Below is a small trained network, with its code and all its weights. Each question gives an input and a class and asks what happens when units are switched off, that is, made to give their printed mean instead of their output.

import numpy as np


def w(rows, s, z=0):
    codes = np.array(rows[::2]) - 128.0
    scale = np.full(codes.shape[1], s)
    scale[-1] = z or s
    return codes * scale


def norm(h):
    return h / np.sqrt((h * h).mean(-1, keepdims=True) + 1e-5)


def f(y):
    return np.maximum(y, 0)


def log_softmax(a):
    a = a - a.max(-1, keepdims=True)
    return a - np.log(np.exp(a).sum(-1, keepdims=True))


def net(x, mask):
    res = np.array(x, float).reshape(1, 7) / 4 @ E
    u = 0
    for l in range(3):
        y = f(norm(res) @ A[l][:, :-1].T + A[l][:, -1])
        res = res + np.where(mask[u : u + 3], y, B[l][:, -1]) @ B[l][:, :-1]
        u += 3
    return log_softmax(norm(res)[-1] @ U[:, :-1].T + U[:, -1])


A, B = {}, {}
E = w([
[62,213,65,64,205,26,241,27,207,12,186,192],'x0',
[32,148,36,208,81,94,108,162,142,86,64,94],'x1',
[176,144,157,130,112,24,137,173,190,236,149,80],'x2',
[147,83,124,236,116,47,78,138,202,203,186,47],'x3',
[201,39,153,216,148,100,44,118,168,164,233,74],'x4',
[77,253,123,83,139,163,126,186,150,108,212,166],'x5',
[54,119,252,154,212,191,97,155,114,169,75,115],'x6',
],0.0026)
A[0] = w([
[79,186,124,95,80,156,120,40,123,4,212,198,14],'0.n0',
[75,181,103,51,150,27,149,94,174,99,206,112,45],'0.n1',
[145,103,220,97,221,153,179,102,112,194,117,156,4],'0.n2',
],0.003,0.0019)
B[0] = w([
[234,54,125,119,180,148,167,209,59,27,200,161,243],'0.n0',
[84,207,124,100,135,152,174,52,255,144,181,83,251],'0.n1',
[176,48,186,85,255,176,133,83,150,198,36,204,191],'0.n2',
],0.0047,0.0026)
A[1] = w([
[76,166,107,14,25,157,82,248,41,103,39,86,46],'1.n0',
[85,197,107,126,58,173,68,220,50,166,63,145,1],'1.n1',
[217,39,137,251,43,102,4,79,94,223,207,29,8],'1.n2',
],0.0032,0.00096)
B[1] = w([
[88,200,55,184,31,158,110,129,67,150,69,195,201],'1.n0',
[110,153,129,254,113,148,190,221,126,197,42,157,190],'1.n1',
[201,78,221,194,121,39,24,204,115,108,176,41,255],'1.n2',
],0.0061,0.004)
A[2] = w([
[70,186,95,97,101,3,142,58,238,189,134,125,29],'2.n0',
[92,170,115,74,190,104,124,143,160,40,253,116,7],'2.n1',
[60,202,127,110,79,6,210,35,226,182,154,58,20],'2.n2',
],0.004,0.0021)
B[2] = w([
[128,146,87,38,80,125,88,75,184,154,111,44,213],'2.n0',
[87,155,94,187,171,181,143,129,189,142,198,156,252],'2.n1',
[95,177,96,36,60,2,89,118,146,179,86,24,233],'2.n2',
],0.0077,0.0034)
U = w([
[59,222,93,231,41,220,121,225,39,196,18,194,183],'0',
[15,75,110,208,131,61,95,52,138,83,39,61,3],'1',
[84,230,31,35,63,40,127,59,245,193,171,16,175],'2',
[70,195,47,124,215,219,203,87,195,51,227,200,161],'3',
[178,54,254,42,236,231,139,49,97,194,47,202,122],'4',
[181,87,34,72,65,165,205,46,34,30,51,202,57],'5',
[227,19,206,236,85,51,23,203,102,186,168,29,222],'6',
],0.0056,0.0036)

Each question gives the input, the list of numbers given to net, and the class t.
The units are the neurons (one row each of A and B). Each row of codes is followed by its name. A weight is (code - 128) times the scale printed after its matrix; where a second scale follows, it is the last column's (A, B and U).
mask holds one flag per neuron, layer by layer. A switched-off neuron (its flag False) gives its mean, the last column of its row in B, instead of its output. The means were averaged over made-up inputs and are rounded, as every weight is.
A unit's drop is (log p(t) with every unit on - log p(t) with that unit switched off) / (log p(t) with every unit on - log p(t) with every unit switched off).
The circuit of an input: a set's keep is (log p(t) with only the set's units on - log p(t) with every unit switched off) / (log p(t) with every unit on - log p(t) with every unit switched off). Starting from all 9 units, units are removed one at a time, each time the one whose removal leaves the highest keep (on an exact tie, the one counted first), for as long as the keep stays at least 0.8.
circuit, biggest first: the units of the circuit, biggest drop first
k most important neurons: the k neurons with the biggest drops, biggest first
drop when u is switched off: that unit's drop, to one decimal
input [-6,-1,8,1,-7,0,-7], class 0: circuit, biggest first	(1.n0; 2.n2)
input [-1,-1,4,-6,3,2,-6], class 3: circuit, biggest first	(2.n2; 1.n2)
input [4,-4,6,-1,-7,-7,6], class 4: circuit, biggest first	(0.n2)
input [0,8,-7,-3,5,2,-1], class 5: circuit, biggest first	(0.n0; 1.n2; 2.n1)
input [-2,-1,2,-5,-1,-8,4], class 4: 2 most important neurons	(0.n2; 1.n2)
input [2,-8,6,-6,7,6,-3], class 3: 2 most important neurons	(2.n1; 0.n2)
input [7,1,-5,3,0,-2,3], class 3: 2 most important neurons	(0.n0; 2.n1)
input [-6,-7,1,-7,2,5,-1], class 4: drop when 0.n2 is switched off	1.4
input [-7,3,6,-3,-1,7,-5], class 0: drop when 1.n0 is switched off	0.1
input [-2,7,6,-1,-4,-1,2], class 0: drop when 0.n1 is switched off	0.0
input [0,1,1,-4,0,-2,-1], class 5: drop when 2.n1 is switched off	0.2
